Each name stands for a flat space through zero: a line, a plane or more. A row that begins with a name and a colon came from that space; any other row is followed by the name of the space it lies nearest, among the names in its block.
q940_q490: [ -51   15  -82 -186 -193   16   63  156  155   -3 -116  270   30 -177
   12 -132    9  229   -4  266 -158 -219  113  129   -3   83  -29 -190
   16 -229  183 -184  -33]
q605_q136: [-151 -347   -9 -474   36  132  606  267   57 -234  -71  204  206 -475
 -206   31    6  316   12  453 -208 -156  252  -60   -9 -306  256 -169
 -254 -383   24 -518 -153]
q371_q961: [  68   92  390  -10 -143  344  433  238 -121   30 -123 -306 -255 -396
 -255 -356 -258  399 -308  212  274  -18  503  295  -68 -260  299   23
 -164 -231  -77 -409 -303]
q711_q285: [  93  -85  105  -48  119  145  134    3 -103    6  105 -344   16  -78
  -74   50  -28   43  -21  -51   52  114  123   94  -33  -23   76   99
 -126   76 -187   29 -125]
q132_q977: [-135   32 -128   50   19 -224  -76  137   40  -83  -91  326  124   57
   -9  -18   86   88   24  -35 -147  -61  -19  -11   28  144  -61 -164
  260 -167  171  -58  143]
q483_q209: [ -21   27  111   26   -4  144  152   17   -5   45   24 -187    5 -183
  -36  -35    6   12  -68   59   25  -76  169  141  -43  -30   45  -55
 -181    8 -117  -41  -96]
q132_q977: [ -22   84  -64   72   33  -37 -130  -18  -27   48   40  -30   64   58
   19   45  106  -29   22 -130  -17  -24    3  101  -27  125  -76  -81
   59   63   -5  114   87]
q132_q977: [ -83 -366 -113 -162  366   41   44  -27 -116  -30  313 -200  248    9
  -62  380  189 -229  225 -150 -139   98  -96 -140   27 -190  -19   96
 -205  135 -225  115   94]
q371_q961: [  44   66    5  -82 -123   10 -264   97    3  106    8  123  -94  142
   60 -103   69  -40   13  -91   99   64  -86   92   30  -37  -52  102
  147  142   -2  189  152]
q940_q490: [-104 -170   45 -239 -105   22  322   -6   64 -124 -126    3  -50 -351
  -60  -64  -78  256  -31  292 -209 -224  151  -48  -79  -88    1 -106
 -317 -234    0 -303 -220]
q371_q961: [ -12    0 -147   -3   17  -96    1 -207   -7   25  130 -159   13    0
   51  144  -22   -2  146  -16 -189  -33   29 -131 -146   93 -134    4
 -157   74   25  -26  -56]
q711_q285: [-112   64 -127  -25 -250 -166  -55  -42   61   19  -28  180   -4  -26
   -2   55   28  -16  113   -5  -92 -166   25 -177 -104  122  -94 -134
  -51   12  129   14  135]
q132_q977: [  79 -316  -72 -192  230  147  -95 -154  -26   97  408 -278   93  134
  -26  305  181 -182  244  -58  -59  107 -129   23   47 -134 -114  177
 -224  205 -251  133   41]
q940_q490: [  43 -296   54 -172   21 -115  -31   73 -124  -78   60 -155   23   18
  -65  133 -118   15   77 -255   66  137 -138  -46   91 -162   52  303
   69   -2  -31   75   -7]
q711_q285: [   9  223  205  158 -118    7  139  101  -70  -63 -240   87 -170  -35
  -65 -256 -150   84 -235   18  250   96  118  -46  -28 -102  210   15
  132  -36   30 -109  -30]
q605_q136: [ 166  144  -10  -41  -41  119  184 -122   66  -21   -4   57 -106   54
  -31 -116  -92  206  -49  318   66  100  103   -6  -64  -45  116  -13
   17  -68   87 -318 -147]
q483_q209: [ -81  190  118   60 -193   65 -112  -30   16  159    5 -107 -122  -96
   39 -135  132  -38  -64  -55   48 -154  136  225 -112   34 -121  -86
 -167  176 -153  146   57]
q132_q977: [  45 -379 -274 -403  150  -58   94  -32   99 -190   74  308  225  104
   25  289   62  -66  249  208 -215   98 -288 -382   99  -84   47   54
  -11  -54   79  -53   49]
q483_q209: [ -69  -88 -143 -302  -70  122 -102   98  107  145  195  104   96  -86
   18   45  252   47  168  143 -187 -170   82  216  -38  -28 -149 -117
 -141   35  -37   10  118]
q483_q209: [ -19  -89  137 -119   68  121  137  190  -45  -50  -46   45    6  -99
  -60  -94    7   32  -97   57  105   78   40   75   69 -262  167   79
   13  -40  -91  -74  -14]
q605_q136: [-258 -112  -62   11   11 -202   95  225 -101 -119 -123  143  180 -215
  -86  103  -36   -8   11 -193  -77 -152   37 -125   18 -100   78 -104
   59 -204  159  -64  116]
q711_q285: [  19  357  -39  215 -176 -158 -273   39    3   59 -160  139   10  151
  102 -117   47  -29  -89 -233  120   -1  -30  142  -32  307  -45 -111
  326  116  124  255  167]
q605_q136: [ 234  384  125  667  -87 -304  -69 -270 -102 -139 -320 -139 -227  334
  -41 -126 -414  105 -249 -278  307  202  -77 -201   14  503   70   21
  445 -114  246   10 -151]
q371_q961: [  12  263  160  140 -337  -33  -43   49  -26   48 -263  -57 -216 -122
   17 -249 -164  104 -188  -87  150 -110  138   64  -90  174   11  -50
   19   13   59  104  -53]
q483_q209: [-192 -199 -174  -65    4 -264 -100    5   83  -52   87  278  119   53
    1  157   91  -45  197  -28 -229 -131 -151 -136   58  -47 -158  -35
   57 -138  140  -91  157]
q605_q136: [  37   15  117   59  -15   -9   20  -27  -51   -5  -29 -171  -87  -20
   -3  -58  -84   29  -65  -77   53   54   33   33  -21   11    6   97
  -22   42  -78   40  -86]
q605_q136: [  49 -212   45 -130 -155    6 -166   52  -10   77  156   -7  -55  125
 -117  114   26  -89  136 -141  154   30 -111  -29  107  -77  -27  160
   13   67  -53  139  161]
q371_q961: [ -93 -209  -21  -73   46 -202 -169 -124 -161    2  106 -303  -22  -24
   66  189  -46 -119  130 -383  -94    5 -160  -94  -52 -145 -159  264
 -146  157  -90  205   10]
q371_q961: [  87  -18  111   10  -16   61  -62  -75  -30   57   42 -203 -134   34
   26  -50  -65   -6  -32  -53   77   62  -28   75    7  -47  -38  159
  -62   89 -102   69  -87]
q605_q136: [ -38  -37  -33   -2   76 -112 -154   13  -25    3   46   63   20  122
   73   26   50  -98   50 -136  -25   88 -141  -18   36  -88  -57  127
  115   87  -13  104   95]
q483_q209: [ 103 -110 -101   20  128  -17  -62  -53  -76  -15  107  -98   37  160
  -45  175  -64  -62  108 -109    9  140  -91 -188   34   77    5   89
   62   24   37   74   21]
q605_q136: [-238 -252 -229 -296  199   -2   59  151   11  -58  102  234  266 -160
  -30  183  265    5  168   98 -310 -165    1  -30   -1 -171  -62 -189
 -130 -122   13 -104  144]
q483_q209: [ -19  -86  -26    3  -51 -111  -29    2   -3  -86  -83  123   44   55
  -35   91  -24  -73   22  -91   54  -11 -142 -164   74   40   33   -9
   73  -41   62   72   83]
q605_q136: [  -1 -162    0    8  246   20 -115  -30  -86   83  312 -265  115  112
  -17  192  138 -150  133 -222  -15  132  -52  140   41 -107  -77  171
  -20  162 -196  131   70]
q371_q961: [-262 -629  -59 -482  316   81  789   91  -26 -290  215  -87  362 -544
 -316  348   71  250  184  380 -371 -161  275 -150  -46 -469  206 -123
 -515 -404 -121 -677 -209]
q940_q490: [-107  253  145  128 -129  155   67  102  -14  133  -46  -70  -78 -202
  -43 -193   81   32 -147   41   90 -154  296  234 -114  -15   24 -185
 -133   43  -92  -23   21]
q132_q977: [  34  187   62  146   49   87  -74  -42  103   69  -44   90  -85   90
  145 -185   39  -84 -107  144   16   33  -40  107   29    3  -40   -9
   52   71  -41   27  -38]
q371_q961: [ -70  124 -119  123  -15 -176 -342 -184  -11   93    8   12  -75  160
  224   36   42 -239   73 -218  -86  -25 -221 -117  -61   34 -226   80
    0  233   28  279  114]
q132_q977: [   4 -177   79 -253  130  161  199  135   -6  -45  -36  -57  -42 -228
   74 -126 -130  105  -65  215 -100   41   29   54   33 -362  101  193
 -140 -101  -37 -190 -229]
q483_q209: [  20 -523   33 -503  292  374  372  155   57  -86  219  -29  173 -220
 -147  143  150   69  101  405 -133   27   44   53  134 -388  149   46
 -334 -142 -249 -254 -134]
q132_q977: [  90 -319  -15 -352  232  402  356  144   -3  -35  173 -145  154 -216
 -184  129   84  134   63  340  -90   20  201   41   34 -115  161  -88
 -289 -128 -169 -195 -146]
q605_q136: [ -99  268   50  213 -332 -159  -88  -60   23    9 -269  132 -169  -48
   30 -150  -75  -14 -117  -79   72 -194   34 -124  -97  206  -64 -172
   -1    7  116   98   66]
q605_q136: [  39  162  -18 -116 -262  136    4  101   94  151   63   89  -55  -65
  -31 -121   53  113   32  180   33  -82  221  150  -95   55    8 -101
  -32   39   46  -63   56]
q940_q490: [  -8  197 -101  329   85  -77 -297 -149  -64  178  258 -148   95  295
   25  208  188 -338  137 -344   86   94  -40  -17  -58  217 -131  -34
   90  330  -93  340  268]
q483_q209: [  69   51   13   73   25  142 -172  -56   67  117   67   13  -54  143
   51  -23  111 -147   -1   42   62    2  -82   70   64   76  -84  -32
  -19  114  -89  164   63]
q371_q961: [  24  217  173   83 -100  104  -11   20   24   84 -100  -33 -182  -51
   87 -271  -41   28 -172   79  110   10   89  178  -41  -88   21   50
  -13   82  -68   -2  -81]
q605_q136: [  57   68  149  170  -99 -220  -48 -172  -36 -123 -190   23 -182  165
   50  -88 -189  -46 -120 -152  195  140 -221 -170   44  -60   48  211
  153   48   27   33  -46]
q711_q285: [ -54 -105  320 -266 -179  240  200  242  -30   24 -133  -81 -270 -344
  -79 -327  -77  202 -181  202   67  -75  231  146  -34 -332   92  111
 -274  -51 -203 -117 -158]
q483_q209: [  73  303  156  278 -195  -95  -76  -58  -54   -4 -258  -76 -210   46
   49 -219 -187   42 -211 -150  195   37   27   -2  -56  196   28   19
  141   56   51  123  -66]
q371_q961: [-126  -73 -236  -80   47  -29  -40   19   12   60  165   50  176  -56
  -29  206  146  -39  199   -5 -220 -153   69  -61  -70   83 -117 -180
 -107  -27   75   -6  130]
q711_q285: [  95   75   60   52  -53    5 -184  -17   37   43  -88   74 -163  156
  139 -142  -83 -107  -61   -9   86  106 -169  -58   63  -11  -32  162
  108  112    5  166   -5]
q940_q490: [ -63   24  262   -5 -172   37   58  205   -2    0 -144   63 -133 -138
  -77 -249  -36  112 -179    6  173  -51  102  213   61 -171   91   43
   51  -90  -60  -73   -7]
q132_q977: [ -90  186   85 -176 -423  -56  288  231  132 -135 -549  374 -281 -428
   78 -517 -344  474 -262  455 -169 -261  247  -83 -127  -11   86 -142
  -28 -389  329 -396 -286]
q711_q285: [-188   46 -210   86   41 -119 -141    3   45   76  176  165  251   83
   11  236  296 -266  197 -132 -139 -106   -8  -85  -53  164 -126 -225
   -1  151  -17  196  315]
q940_q490: [ 130  266  -23  481   52 -136 -350 -241  -60   92    0 -175  -70  360
  110   60  -65 -248  -32 -353  162  127 -187  -63   25  359 -127   41
  229  202   38  351   74]
q940_q490: [-122   17  116 -362  -84  414  426  320  100   14 -171  134  -27 -575
  -61 -340   58  376 -206  574 -128 -303  425  352  -75 -290  156 -282
 -329 -298  -23 -437 -222]
q940_q490: [-167   55   88  -47   -4  112  211  144  -62   -2  -97  -59   36 -341
  -30  -93   28   56 -121   50  -18 -157  223  123  -89 -190  100 -126
 -197  -55  -59 -110  -52]
q711_q285: [ -60  124   96  209 -220 -205 -149  -81   30    5 -121   72  -80   77
   42  -45  -41 -122  -58 -201  143  -73 -124  -10   33   73  -52   22
  107   55   42  137   98]
q940_q490: [-138 -117   43 -338  -92  206  334  157   98  -42 -124  134  -49 -435
  -22 -178   -5  234  -68  448 -202 -255  225   49  -70 -256   57 -149
 -349 -225   -3 -337 -181]
q371_q961: [  10  320  259  326 -126 -107  154  -86  -74  -65 -260 -132 -223  -72
   25 -278 -261  103 -284  -65  211   66  121   29  -91  -46  134   82
   83  -15   28 -140 -185]
q132_q977: [  77  180  425   64 -195  370  217    6   40  113 -119 -169 -350 -195
  -22 -379 -107    7 -296  274  317   -9  207  184  -22 -284  166   85
 -278   96 -251 -101 -202]
q371_q961: [-115  -71   56  199   70 -168  -61 -113   -2  -23   71  -25   36   93
    1  116   43 -211   40 -178   18   -7 -141  -75   63  -54  -71   60
    1   47  -75   65   84]
q371_q961: [  68  102    1  296 -123 -185 -229  -88   -1   -3  -39   46   13  282
  -74  100   15 -119   10 -280  190   28 -137  -66   85  379  -54  -80
  260   41   59  245  183]
q940_q490: [ 220  350  231  314   16  260   31  -72  -73   67 -234 -275 -277   -5
   75 -314 -238   42 -337   54  267  106  107  117  -22  104  120   24
   10   49  -40   57 -262]
q132_q977: [ 171 -135    2    1   31 -124 -443 -302  -35  112  240 -214 -132  426
  206  187  -14 -405  187 -353  131  283 -475 -155   89 -116 -178  507
   35  457 -173  462  104]
q711_q285: [  80 -242 -180    0  339  -22 -197 -188  -31  -25  316  -42  284  380
  -37  448  290 -343  241 -228   34  197 -334 -118  147   79  -57   39
   73  220 -174  292  242]
q605_q136: [ 125  302  -73   89   71   97 -262  -74  -22  171   14 -132 -118  122
  224 -170   11   12  -58  -29  -45   90   16  197 -104  120 -137   48
   79  200   10  171  -61]
q711_q285: [ 158  107 -243  286  217 -273    4 -288   28 -210  -93  120  148  336
   58  180 -136   16   34  -24  -70  179 -231 -297   43  381   16  -81
  343 -131  273  -89  -69]
q132_q977: [ -51    8  124  -28  158  204  117   67  -53   36   20 -113  -44 -132
    6 -109   73  -25 -101   97    5   29  120  101  -35 -218   54   12
 -174   67 -196  -33  -68]
q605_q136: [  69 -169  240 -254   57  428  465  136   -8  -43  -85 -193 -128 -401
  -84 -187 -181  180 -185  418   57  -26  228   68   17 -382  254   71
 -372 -172 -142 -322 -355]
q711_q285: [ -81 -423 -363  -72  383 -197   40 -172  100 -146  355  206  423  237
  -81  545  210 -185  383   41 -291   24 -282 -282  154   10  -90  -78
   45 -151   90 -163  161]
q711_q285: [ -29  129  -21  149   73  104   -2  -43    3   57  -16  -18   21  -27
   37   -5   41 -106  -55   33   25  -71   30   24  -11   18    4 -131
  -65   16    5   19    5]
q483_q209: [-192 -339 -185 -306  -47 -249  126  200   38 -183  -42  281  237 -191
  -89  175   -4  170  169   17 -272 -177  -37 -125   55  -50   -3  -76
   50 -321  218 -201   63]
q711_q285: [  62   29 -273   17  176  -44  -47 -157   42    6  144   42  113  147
   51  145   30   58  147   99 -195   27  -38  -59  -40  132  -97  -84
   70  -66  169 -141  -22]
q605_q136: [ -71  134   30   54  -80  -36  180  179   57 -118 -243  350   28  -91
  -62 -178  -49  153 -154  180   58  -60   95   -5   37  -25  173 -184
  190 -247  187 -251   13]
q483_q209: [ 138   47  262   32  -91  185  -36   61  -40   68  -54 -161 -218   25
  -61 -206  -54   63 -166  -11  248   91   59  187   53  -26   58  115
    5   64 -166   89  -71]
q483_q209: [ 182  279  125  335  333  326  -37   -5 -124  157  102 -337  -72  130
   10 -148    2  -32 -193  -24  198  226  164  290    3   25   81   16
   92  112 -143   38 -113]
q940_q490: [  75  -20  138   14  -57    1  182   73  -38  -98 -133  -47 -118  -72
 -115 -140 -206  242 -124   79   80   57  115   -6   16   -1  123   51
   71 -195   59 -209 -165]
q711_q285: [  79 -118 -190  -32 -116 -131 -191 -196  160  -13   35  178   38  224
   78  202   15 -172  195   31  -98  -56 -288 -280   79  279 -159  -29
   13   41  106  184   91]
q711_q285: [  11  -18  180   14 -129   17 -187   12  -96  101   36 -214  -77   19
   18   13   18 -199  -33 -327  252   38 -101  130   44 -132    3  211
  -35  248 -179  321  101]
q940_q490: [ -64 -227  -52 -235   77   50  -40  -74   53   15  138  108  -18   31
   75   94  106 -176  137  117  -92    7 -195 -148   43 -339  -63  147
 -199  106 -102    1   57]
q940_q490: [-141  -12  -38   20  -42  -99  -13   14   -6  -21  -83    3   55 -142
   35   36   26  -29    5  -82 -127 -172   13  -28  -43   83  -83 -114
  -93  -33   20   74   19]
q132_q977: [ -81  -48  -11  -63  105   39  -58   26  -70   55   87 -143   39  -81
   31   39  112  -38   32 -102  -92  -34   40  106  -53  -73  -82   11
 -123   94 -123   98   23]
q132_q977: [ -46  107  283   40 -186  117  100   82  -47   64 -141 -205 -180 -274
   -3 -241 -116   76 -215  -26  168 -115  170  249  -38 -184   73   64
 -155   -1 -101  -32 -139]
q711_q285: [ 325  214  -38  166   23  116 -297 -149    4  120   38 -139  -56  361
  121    6  -19 -146  -21 -123  209  233 -167   55   54  329  -23   89
  217  260  -20  362   19]
q483_q209: [  -9  -23    6  -91   64  143    0  182   53   46   13  119   33  -50
    4 -106   75   63  -32  149  -41  -25   61  174   66  -67   16  -50
   46  -88    2  -64    5]
q371_q961: [  57   56  -45   34  -95   -4 -201 -226   33   77  -59 -130 -161   39
  174   -8  -61 -109   16  -34  -78  -90 -143 -106  -56  156 -198   34
 -176  147  -14  232  -77]
q132_q977: [  35  234 -117  368  136 -290 -246 -303  -51  -42  -94  -15  -17  300
  260   72 -126 -284  -15 -285   19  165 -328 -256  -16  108  -81  145
  217  198  128  224   19]
q132_q977: [ -10  405   26  246 -199  -13  121  -92   94  -28 -340  176 -172  -90
  122 -270 -162   39 -209  235    4 -113  117 -176 -138  202   45 -221
  -23  -39  160  -83 -123]
q483_q209: [ 200 -217  -27 -100  179  113 -157 -147  -68   67  255 -313   -4  210
   18  210   13 -150  147 -139   44  211 -183  -38   67   -9  -64  260
  -72  213 -176  233  -25]
q371_q961: [ -29  101  272  165   73  180  217  189 -101  -54 -226  -90  -68 -205
  -85 -223  -97   55 -303   18  212    7  168  137   50 -132  223  -55
   -2 -118  -89  -77 -121]
q371_q961: [  14 -175 -259 -136  131   20   19 -159   82   35  343  -19  207  109
  -82  327  220  -24  299  121 -232  -32   22  -81  -51  164 -138 -145
 -145   28  -38  -63   87]
q605_q136: [ -50  206   67   15  184  360   32  266   32  192   92  -54  110 -181
   45 -212  252   49 -137  170  -38  -66  310  542  -23  -49   21 -200
  -31   30 -158  -16   -6]
q940_q490: [  79  300  143  242 -108   90   61    3  -46   58 -131 -115 -173  -28
  -27 -215 -144   86 -190   21  179   32  199   63  -82  105   91  -52
   45    7   26  -43  -95]
q940_q490: [-142   15  141  -26   72  289  229  196    6  127  177  -97   98 -271
 -142  -61  199   28  -55  157   43 -130  342  362  -26 -251   99 -156
 -209  -42 -187 -203   21]
q483_q209: [-112   64   33 -125  -77   91  235  173   21  -18  -72  124   17 -252
  -77 -140   40  190  -71  216  -54 -117  261   97  -91 -123  103 -161
  -89 -130   23 -247  -29]
[ 292  357  133  161 -238   60  -41  -86   18   14 -278   12 -353  156
   87 -349 -318  162 -231  126  253  180   12  -64  -41  166  108  116
  204   33  144  -10 -188] | q371_q961
[ 262 -155  178   39  277   59   37  -52 -166 -153    1 -188  -19  278
  -74   67 -127  -73 -106 -188  349  446 -252  -67  192 -184  251  356
  235   88 -151   84  -73] | q711_q285
[ -10   88  193  140    5   -2   91   37 -104 -100 -274  -66 -123 -101
   18 -168 -166    5 -239  -86  159   39  -15  -43   20  -89  135   57
   24  -34  -25   27 -115] | q371_q961
[ -25  -37  163 -112    0  122    6   47  -28  -12 -110   44 -170  -51
   38 -170   23  -40 -122   73   85   39  -58  -16   22 -263   41  105
 -117   85 -162   50  -22] | q940_q490
[ -69 -328   82 -474  -25  258  352  260   91  -43   83  111   43 -328
 -175  -64   97  257   36  421 -127 -118  227  139   30 -312  113  -51
 -266 -222 -118 -349  -94] | q483_q209
[ 128  105    5  110   73   33  221  -56   31 -136 -132   70   33   47
  -55  -43 -104  124 -112  182   69  102   43  -81   18  137  168 -106
  125 -141   89 -192 -130] | q371_q961
[ -46 -153 -110 -204  -20  174   61  106   19   95  222 -107  205 -155
 -155  214  232   17  173   41 -115 -170  208  120  -51  162  -49 -233
 -228   12 -114   69  109] | q132_q977
[ -55 -169 -123 -276  160  327  315  202   71  -24  125  130  275 -232
 -215  120  271  164   66  376 -146 -162  273  137   10   14  113 -393
 -198 -220  -59 -253   28] | q371_q961
[  94 -155  133 -281   24  363  173   34   31   52   97 -146  -78 -152
  -87  -67   87  108  -35  282   42  -14  128  178   11 -186   62   12
 -296   14 -235  -99 -131] | q132_q977
[ -58  -44  -93 -100   -4  -57   95  126   41  -61  -11  172  146  -69
  -39   35   33   95   47   74  -94  -44   57   12    8   14   52  -95
   87 -133  110 -127   40] | q940_q490
[ -25  -36   38  -76 -151 -100 -225   14  -22   54  -18   17 -107   61
   81  -29   -1 -104   37 -185   46    9 -145  -27   11  -72  -92  172
   18  157  -39  229  102] | q605_q136
[ 147  126  -16  -83  -63  262   79  -59   91  126   86 -160    0  -83
   43  -42   42   57   -2  225  -17  -40  174  181  -87  149    1  -98
 -174   97  -75    8 -122] | q940_q490
[  64  218 -119  141 -112  -29 -127 -102   13   83   -4  -41    9   83
   37   41    5  -26   33  -73    7  -49   47  -18  -92  319  -74 -144
   44   87   95  138   53] | q132_q977
[  21 -311  -23  -16  240   17  -10 -102   11  -58  204  -38  169  172
  -56  304  122 -278  145  -75   33  106 -252 -147  174  -83   10   94
  -50   67 -158  117   92] | q711_q285
